Below are the code and all the weights of a small trained network. Each question names an input and a class and asks about switching units off, where a switched-off unit gives its printed mean instead of its output.

import numpy as np


def w(rows, s, z=0):
    codes = np.array(rows[::2]) - 128.0
    scale = np.full(codes.shape[1], s)
    scale[-1] = z or s
    return codes * scale


def f(y):
    return y / 2 * (1 + np.tanh(0.7978845608 * (y + 0.044715 * y**3)))


def log_softmax(a):
    a = a - a.max(-1, keepdims=True)
    return a - np.log(np.exp(a).sum(-1, keepdims=True))


def net(x, mask):
    res = np.array(x, float).reshape(1, 7) / 4 @ E
    y = f(res @ A[0][:, :-1].T + A[0][:, -1])
    res = res + np.where(mask, y, B[0][:, -1]) @ B[0][:, :-1]
    return log_softmax(res[-1] @ U[:, :-1].T + U[:, -1])


A, B = {}, {}
E = w([
[89,26,159,95,161,130,149],'x0',
[25,115,177,181,2,129,123],'x1',
[63,186,158,183,85,104,86],'x2',
[78,48,113,184,115,135,113],'x3',
[208,131,192,179,108,230,170],'x4',
[117,114,80,209,164,92,35],'x5',
[123,90,79,98,63,147,164],'x6',
],0.009)
A[0] = w([
[100,80,144,96,126,130,160,176],'N0',
[83,114,71,170,170,60,43,131],'N1',
[193,118,181,200,126,191,125,72],'N2',
[131,101,152,114,148,115,149,58],'N3',
[131,188,181,132,119,120,116,220],'N4',
[202,126,49,69,160,138,175,15],'N5',
[154,87,118,79,167,134,161,249],'N6',
[207,168,127,107,152,150,139,232],'N7',
[54,130,117,145,6,146,150,144],'N8',
[63,42,152,109,134,121,154,195],'N9',
[147,84,134,77,168,128,164,224],'N10',
[91,122,114,146,127,110,129,210],'N11',
[143,171,125,105,158,115,120,188],'N12',
[124,190,168,101,138,83,102,129],'N13',
[149,194,175,78,152,109,133,103],'N14',
[107,82,160,93,158,122,144,21],'N15',
[146,124,109,93,136,145,138,29],'N16',
],0.011,0.002)
B[0] = w([
[93,55,135,111,109,157,126,171],'N0',
[140,133,49,201,194,50,9,251],'N1',
[153,106,180,227,165,217,159,204],'N2',
[125,111,114,101,137,170,129,142],'N3',
[75,166,115,166,121,127,175,174],'N4',
[255,156,163,38,143,111,84,247],'N5',
[150,81,113,59,141,158,117,216],'N6',
[206,201,149,94,142,162,188,231],'N7',
[98,102,247,141,3,33,75,236],'N8',
[3,29,104,101,139,138,111,201],'N9',
[132,78,115,45,160,164,128,209],'N10',
[120,97,127,117,124,99,75,163],'N11',
[136,196,87,123,116,102,155,174],'N12',
[48,186,80,127,115,101,187,168],'N13',
[102,211,102,96,112,127,227,180],'N14',
[97,82,105,93,143,180,147,158],'N15',
[155,109,140,100,132,110,129,153],'N16',
],0.0087,0.011)
U = w([
[237,147,131,42,147,143,133,7],'0',
[65,41,106,60,142,163,130,93],'1',
[115,123,31,187,194,69,30,182],'2',
[165,122,174,228,153,232,164,193],'3',
[84,209,90,115,124,114,203,84],'4',
[80,108,224,158,2,68,92,186],'5',
],0.01,0.0018)

Each question gives the input, the list of numbers given to net, and the class t.
The units are the neurons (one row each of A and B). Each row of codes is followed by its name. A weight is (code - 128) times the scale printed after its matrix; where a second scale follows, it is the last column's (A, B and U).
mask holds one flag per neuron, in row order. A switched-off neuron (its flag False) gives its mean, the last column of its row in B, instead of its output. The means were averaged over made-up inputs and are rounded, as every weight is.
A unit's drop is (log p(t) with every unit on - log p(t) with that unit switched off) / (log p(t) with every unit on - log p(t) with every unit switched off).
The circuit of an input: a set's keep is (log p(t) with only the set's units on - log p(t) with every unit switched off) / (log p(t) with every unit on - log p(t) with every unit switched off). Starting from the 12 units with the biggest drops (on a tie, the unit counted first), units are removed one at a time, each time the one whose removal leaves the highest keep (on an exact tie, the one counted first), for as long as the keep stays at least 0.8.
circuit, biggest first: the units of the circuit, biggest drop first
k most important neurons: the k neurons with the biggest drops, biggest first
drop when u is switched off: that unit's drop, to one decimal
input [-6,5,-6,-3,-5,-6,4], class 5: circuit, biggest first : [N8]
input [5,-1,8,-1,-6,-4,-2], class 2: circuit, biggest first : [N1; N8]
input [-4,1,-2,-3,3,-7,-5], class 4: circuit, biggest first : [N14; N4]
input [-2,-4,1,-7,-3,-1,-4], class 4: 2 most important neurons : [N13; N14]
input [-7,-6,8,-4,7,-3,0], class 4: 2 most important neurons : [N14; N13]
input [-4,3,2,-6,-8,-1,-8], class 4: 2 most important neurons : [N14; N13]
input [4,-5,-1,7,4,-1,-7], class 3: 2 most important neurons : [N2; N5]
input [-4,-7,-3,8,8,-1,-4], class 3: drop when N2 is switched off : 5.9
input [0,3,0,-5,2,-5,5], class 5: drop when N7 is switched off : 0.0
input [0,-4,5,-1,7,-8,-8], class 3: drop when N2 is switched off : 2.0
input [7,-2,3,-8,1,5,-4], class 4: drop when N5 is switched off : 0.1
